Below are the code and all the weights of a small trained network. Each question names an input and a target symbol and asks about switching units off, where a switched-off unit gives its printed mean instead of its output.

import numpy as np


def w(rows, s, z=0):
    codes = np.array(rows[::2]) - 128.0
    scale = np.full(codes.shape[1], s)
    scale[-1] = z or s
    return codes * scale


def f(y):
    return np.maximum(y, 0)


def softmax(a):
    e = np.exp(a - a.max(-1, keepdims=True))
    return e / e.sum(-1, keepdims=True)


def log_softmax(a):
    a = a - a.max(-1, keepdims=True)
    return a - np.log(np.exp(a).sum(-1, keepdims=True))


def net(x, mask):
    ids = ['αζθλμξπτφψω'.index(c) for c in x.split()]
    T = len(ids)
    res = E[ids] + P[:T]
    r = res
    for j in range(3):
        rows = slice(3 * j, 3 * j + 3)
        q, k, v = (r @ M[0][rows].T for M in (Q, K, V))
        z = softmax(np.where(np.tri(T) > 0, q @ k.T / 3**0.5, -1e9)) @ v
        o = O[0][rows]
        res = res + np.where(mask[j], z, o[:, -1]) @ o[:, :-1]
    y = f(res @ A[0][:, :-1].T + A[0][:, -1])
    res = res + np.where(mask[3:7], y, B[0][:, -1]) @ B[0][:, :-1]
    return log_softmax(res[-1] @ U[:, :-1].T + U[:, -1])


Q, K, V, O, A, B = {}, {}, {}, {}, {}, {}
E = w([
[119,170,234,120],'α',
[122,132,142,211],'ζ',
[251,158,61,117],'θ',
[157,156,130,49],'λ',
[151,111,216,97],'μ',
[56,42,125,76],'ξ',
[161,182,117,112],'π',
[194,119,190,197],'τ',
[64,47,111,112],'φ',
[151,168,120,152],'ψ',
[223,115,144,128],'ω',
],0.024)
P = w([
[116,1,117,131],'0',
[128,124,119,117],'1',
[126,131,121,119],'2',
[123,133,120,121],'3',
[122,135,122,120],'4',
[120,138,121,121],'5',
[119,137,123,119],'6',
[119,139,124,119],'7',
[115,139,122,121],'8',
[114,142,124,119],'9',
[116,142,124,120],'10',
[115,143,124,120],'11',
[116,141,120,120],'12',
],0.023)
Q[0] = w([
[102,184,102,52],'H1',
[132,254,127,139],'H1',
[110,103,72,108],'H1',
[168,193,127,141],'H2',
[89,160,152,197],'H2',
[150,102,77,147],'H2',
[167,152,167,150],'H3',
[137,117,171,199],'H3',
[74,176,119,59],'H3',
],0.017)
K[0] = w([
[71,166,45,58],'H1',
[65,250,110,146],'H1',
[113,52,58,142],'H1',
[157,245,229,100],'H2',
[15,122,145,123],'H2',
[150,130,75,214],'H2',
[129,191,80,148],'H3',
[125,214,128,78],'H3',
[119,32,172,153],'H3',
],0.014)
V[0] = w([
[147,150,231,141],'H1',
[8,159,115,106],'H1',
[117,130,141,25],'H1',
[151,88,109,148],'H2',
[188,149,180,211],'H2',
[88,138,131,105],'H2',
[85,90,73,131],'H3',
[166,103,164,168],'H3',
[149,122,190,65],'H3',
],0.013)
O[0] = w([
[62,88,232,96,142],'H1',
[9,185,113,170,30],'H1',
[110,232,69,38,132],'H1',
[117,185,147,149,210],'H2',
[94,25,81,154,30],'H2',
[78,203,171,139,119],'H2',
[180,160,92,183,253],'H3',
[118,48,254,153,183],'H3',
[80,217,192,58,140],'H3',
],0.0085,0.0063)
A[0] = w([
[253,155,133,140,253],'N1',
[175,156,30,130,10],'N2',
[68,111,216,113,163],'N3',
[71,1,195,151,52],'N4',
],0.0075,0.0058)
B[0] = w([
[9,128,44,100,252],'N1',
[253,151,119,154,190],'N2',
[183,180,111,222,216],'N3',
[60,172,234,118,234],'N4',
],0.0062,0.015)
U = w([
[15,170,109,124,114],'α',
[69,99,81,190,175],'ζ',
[232,130,112,133,155],'θ',
[120,167,98,27,73],'λ',
[254,186,177,80,50],'μ',
[201,216,132,185,44],'ξ',
[96,150,83,112,156],'π',
[246,140,166,177,80],'τ',
[216,194,118,244,132],'φ',
[2,107,44,134,254],'ψ',
[105,86,116,38,159],'ω',
],0.0081,0.0064)

Each question gives the input, a string of symbols that net reads in full, and the target symbol t.
The units are the heads (3 rows each of Q, K, V and O) and the neurons (one row each of A and B). Each row of codes is followed by its name. A weight is (code - 128) times the scale printed after its matrix; where a second scale follows, it is the last column's (O, A, B and U).
mask holds one flag per unit, heads first, then neurons. A switched-off unit (its flag False) gives its mean, the last column of its rows in O or B, instead of its output. The means were averaged over made-up inputs and are rounded, as every weight is.
A unit's drop is (log p(t) with every unit on - log p(t) with that unit switched off) / (log p(t) with every unit on - log p(t) with every unit switched off).
The circuit of an input: a set's keep is (log p(t) with only the set's units on - log p(t) with every unit switched off) / (log p(t) with every unit on - log p(t) with every unit switched off). Starting from all 7 units, units are removed one at a time, each time the one whose removal leaves the highest keep (on an exact tie, the one counted first), for as long as the keep stays at least 0.8.
circuit, biggest first: the units of the circuit, biggest drop first
most important unit: the unit with the biggest drop
k most important neurons: the k neurons with the biggest drops, biggest first
drop when u is switched off: that unit's drop, to one decimal
input φ ξ π θ φ φ ω ζ φ ξ θ θ, target θ: circuit, biggest first => H2, N4
input λ θ λ ξ ζ λ π, target λ: most important unit => N3
input α π θ ψ ζ μ ξ, target α: circuit, biggest first => H1, H3
input ψ α ξ α π τ θ π, target ψ: circuit, biggest first => H2, N2
input α λ φ θ θ π ξ, target α: circuit, biggest first => H1, H2
input λ μ π, target λ: circuit, biggest first => H3, N3
input θ τ ζ ζ φ θ α ζ ζ τ π α ζ, target α: 2 most important neurons => N4, N2
input ζ ψ φ ψ φ λ λ τ ω θ ω ξ, target ζ: circuit, biggest first => H1, H3
input ζ λ θ θ ζ ω, target ω: 2 most important neurons => N1, N3
input θ ζ μ π ζ φ θ μ λ ω ζ π ψ, target ψ: 2 most important neurons => N2, N3
input ζ φ μ μ ξ φ θ ξ, target ζ: 2 most important neurons => N1, N2
input τ φ τ ξ, target τ: 2 most important neurons => N3, N1
input ζ τ θ ζ, target τ: 2 most important neurons => N1, N3
input μ α ξ, target μ: most important unit => N1
input τ ζ τ λ φ α φ φ, target τ: 2 most important neurons => N3, N1
input ψ τ θ μ ζ ψ α π, target ψ: drop when N2 is switched off => 0.2
input ξ λ λ α ζ, target α: drop when H1 is switched off => 0.3
input θ ω τ φ τ λ ξ φ ζ λ ζ θ ξ, target θ: drop when H3 is switched off => 0.1
